Below are the code and all the weights of a small trained network. Each question names an input and a class and asks about switching units off, where a switched-off unit gives its printed mean instead of its output.

import numpy as np


def w(rows, s, z=0):
    codes = np.array(rows[::2]) - 128.0
    scale = np.full(codes.shape[1], s)
    scale[-1] = z or s
    return codes * scale


def f(y):
    return y / 2 * (1 + np.tanh(0.7978845608 * (y + 0.044715 * y**3)))


def log_softmax(a):
    a = a - a.max(-1, keepdims=True)
    return a - np.log(np.exp(a).sum(-1, keepdims=True))


def net(x, mask):
    res = np.array(x, float).reshape(1, 3) / 4 @ E
    y = f(res @ A[0][:, :-1].T + A[0][:, -1])
    res = res + np.where(mask, y, B[0][:, -1]) @ B[0][:, :-1]
    return log_softmax(res[-1] @ U[:, :-1].T + U[:, -1])


A, B = {}, {}
E = w([
[126,132,128,128],'x0',
[255,113,64,110],'x1',
[192,119,194,191],'x2',
],0.01)
A[0] = w([
[106,102,173,90,28],'N0',
[196,116,222,126,98],'N1',
[125,114,142,143,4],'N2',
[8,122,203,100,133],'N3',
[179,88,115,103,185],'N4',
[173,68,192,198,49],'N5',
[56,148,170,176,95],'N6',
[43,152,20,47,107],'N7',
[45,126,149,222,178],'N8',
[157,138,226,186,91],'N9',
],0.011,0.0044)
B[0] = w([
[98,250,41,214,125],'N0',
[78,46,100,132,179],'N1',
[112,212,70,225,113],'N2',
[237,120,132,130,254],'N3',
[216,222,165,92,184],'N4',
[157,28,49,198,177],'N5',
[233,158,53,126,195],'N6',
[123,2,58,176,234],'N7',
[227,121,130,77,220],'N8',
[107,49,131,170,187],'N9',
],0.0069,0.0091)
U = w([
[132,111,139,63,255],'0',
[178,173,96,89,62],'1',
[82,100,82,156,119],'2',
[81,172,151,88,220],'3',
[1,146,169,112,23],'4',
[50,205,155,120,17],'5',
],0.014,0.0057)

Each question gives the input, the list of numbers given to net, and the class t.
The units are the neurons (one row each of A and B). Each row of codes is followed by its name. A weight is (code - 128) times the scale printed after its matrix; where a second scale follows, it is the last column's (A, B and U).
mask holds one flag per neuron, in row order. A switched-off neuron (its flag False) gives its mean, the last column of its row in B, instead of its output. The means were averaged over made-up inputs and are rounded, as every weight is.
A unit's drop is (log p(t) with every unit on - log p(t) with that unit switched off) / (log p(t) with every unit on - log p(t) with every unit switched off).
The circuit of an input: a set's keep is (log p(t) with only the set's units on - log p(t) with every unit switched off) / (log p(t) with every unit on - log p(t) with every unit switched off). Starting from all 10 units, units are removed one at a time, each time the one whose removal leaves the highest keep (on an exact tie, the one counted first), for as long as the keep stays at least 0.8.
circuit, biggest first: the units of the circuit, biggest drop first
most important unit: the unit with the biggest drop
k most important neurons: the k neurons with the biggest drops, biggest first
drop when u is switched off: that unit's drop, to one decimal
input [0,4,7], class 2: circuit, biggest first => (N5, N1)
input [-6,-7,-6], class 1: most important unit => N3
input [2,-7,-2], class 1: circuit, biggest first => (N6, N3)
input [1,1,2], class 3: 2 most important neurons => (N7, N3)
input [6,-2,8], class 2: circuit, biggest first => (N5, N9)
input [1,2,-5], class 2: circuit, biggest first => (N7, N8)
input [-1,5,6], class 2: 2 most important neurons => (N5, N1)
input [-1,-4,-4], class 1: circuit, biggest first => (N3, N6)
input [-4,5,-7], class 2: 3 most important neurons => (N7, N8, N3)
input [1,-5,4], class 1: 2 most important neurons => (N6, N8)
input [3,-4,-2], class 1: circuit, biggest first => (N3, N6, N1)
input [-4,0,-5], class 2: 4 most important neurons => (N7, N8, N4, N3)
input [2,0,-2], class 3: 2 most important neurons => (N5, N3)
input [3,2,-6], class 2: most important unit => N7
input [-5,-7,7], class 1: 4 most important neurons => (N8, N6, N3, N7)
input [1,3,-7], class 2: 3 most important neurons => (N7, N8, N3)
input [3,-7,-3], class 1: drop when N6 is switched off => 0.2
input [0,3,1], class 3: drop when N3 is switched off => 0.3
input [-3,-1,-1], class 3: drop when N6 is switched off => 0.1
input [7,-8,5], class 1: most important unit => N6
